-74.7	53.8
-67.4	-48.1
4.0	11.4
-30.9	10.4
44.7	44.6
->
-74.7	53.8
-67.4	-48.1
4.0	11.4

72.2	48.5
70.0	59.0
29.2	-5.0
64.4	62.5
->
72.2	48.5
70.0	59.0
29.2	-5.0

4.8	-13.3	-7.0	1.3	2.1
20.3	-2.9	32.0	5.2	-7.8
-21.2	-1.2	54.8	-7.1	0.6
->
4.8	-13.3
20.3	-2.9
-21.2	-1.2

-48.6	-39.6	15.9
8.8	56.7	36.5
43.4	-22.1	43.9
->
-48.6	-39.6
8.8	56.7
43.4	-22.1

-9.8	19.3
53.3	-36.0
2.8	5.5
-22.4	-8.4
2.8	-36.0
->
-9.8	19.3
53.3	-36.0
2.8	5.5

25.6	60.0	17.7	22.0	-14.7
49.7	8.8	11.6	44.2	44.7
-36.0	-56.5	-28.2	-38.4	-16.1
-3.5	-3.6	-47.8	-6.1	2.9
->
25.6	60.0
49.7	8.8
-36.0	-56.5

8.9	-7.4
58.8	-21.5
-53.9	-13.8
-41.9	35.4
-10.3	-14.4
->
8.9	-7.4
58.8	-21.5
-53.9	-13.8
---
-52.1	35.9	21.6	-25.2
33.4	-27.8	-63.0	-52.9
->
-52.1	35.9	21.6	-25.2

6.5	-10.1	-67.8
-45.8	7.5	10.9
-26.5	-24.1	38.4
61.2	-43.5	10.5
-26.7	61.2	-26.9
4.6	14.8	31.6
->
6.5	-10.1	-67.8
-26.5	-24.1	38.4
-26.7	61.2	-26.9

1.1	29.1	3.9	62.4	12.8	-2.9
2.4	18.8	-24.6	62.4	5.7	-1.4
2.9	32.3	0.5	62.4	2.1	5.9
-20.6	17.7	-1.3	62.4	-10.2	17.9
-26.1	7.6	-8.2	62.4	10.8	-4.8
-5.4	11.8	-25.7	62.4	7.0	-3.7
-25.9	14.4	3.9	62.4	6.7	0.5
-22.0	16.8	-1.9	62.4	-9.8	16.6
-21.7	11.7	-21.9	62.4	-7.6	10.9
->
1.1	29.1	3.9	62.4	12.8	-2.9
2.9	32.3	0.5	62.4	2.1	5.9
-26.1	7.6	-8.2	62.4	10.8	-4.8
-25.9	14.4	3.9	62.4	6.7	0.5
-21.7	11.7	-21.9	62.4	-7.6	10.9

-39.6	19.4	20.7
45.1	20.3	33.5
-42.3	26.3	27.5
32.4	2.1	57.1
21.4	20.7	44.8
25.5	9.9	31.8
40.0	32.8	14.6
->
-39.6	19.4	20.7
-42.3	26.3	27.5
21.4	20.7	44.8
40.0	32.8	14.6

43.0	10.4	0.6	5.9	-2.1	-12.2	72.7
-2.1	-12.2	72.7	39.2	-26.9	-28.7	47.0
-36.6	-51.0	22.2	-43.0	10.4	-0.6	5.9
-5.9	-2.1	12.2	72.7	-39.2	-26.9	28.7
-72.7	-39.2	26.9	28.7	-47.0	-23.3	-16.5
-12.2	-72.7	39.2	26.9	-28.7	-47.0	23.3
10.4	-0.6	5.9	2.1	-12.2	-72.7	39.2
-0.6	-5.9	2.1	12.2	-72.7	-39.2	26.9
-51.0	-22.2	-43.0	-10.4	-0.6	-5.9	2.1
-22.2	43.0	-10.4	0.6	-5.9	-2.1	12.2
->
43.0	10.4	0.6	5.9	-2.1	-12.2	72.7
-36.6	-51.0	22.2	-43.0	10.4	-0.6	5.9
-72.7	-39.2	26.9	28.7	-47.0	-23.3	-16.5
10.4	-0.6	5.9	2.1	-12.2	-72.7	39.2
-51.0	-22.2	-43.0	-10.4	-0.6	-5.9	2.1

25.9	22.3	25.0	27.7	24.2	23.3
36.2	23.8	26.4	26.7	28.3	24.9
52.2	18.4	18.9	37.5	57.7	33.8
31.1	13.6	21.7	39.6	46.3	30.4
17.6	67.3	26.4	12.1	12.9	20.4
->
25.9	22.3	25.0	27.7	24.2	23.3
52.2	18.4	18.9	37.5	57.7	33.8
17.6	67.3	26.4	12.1	12.9	20.4

52.5	38.2
2.2	-10.9
-25.8	-28.7
55.5	37.7
-64.4	-54.8
28.1	15.1
-10.4	-16.0
-24.2	-26.8
41.6	23.7
-25.2	-18.6
-34.6	-25.1
-25.3	-27.9
->
52.5	38.2
-25.8	-28.7
-64.4	-54.8
-10.4	-16.0
41.6	23.7
-34.6	-25.1
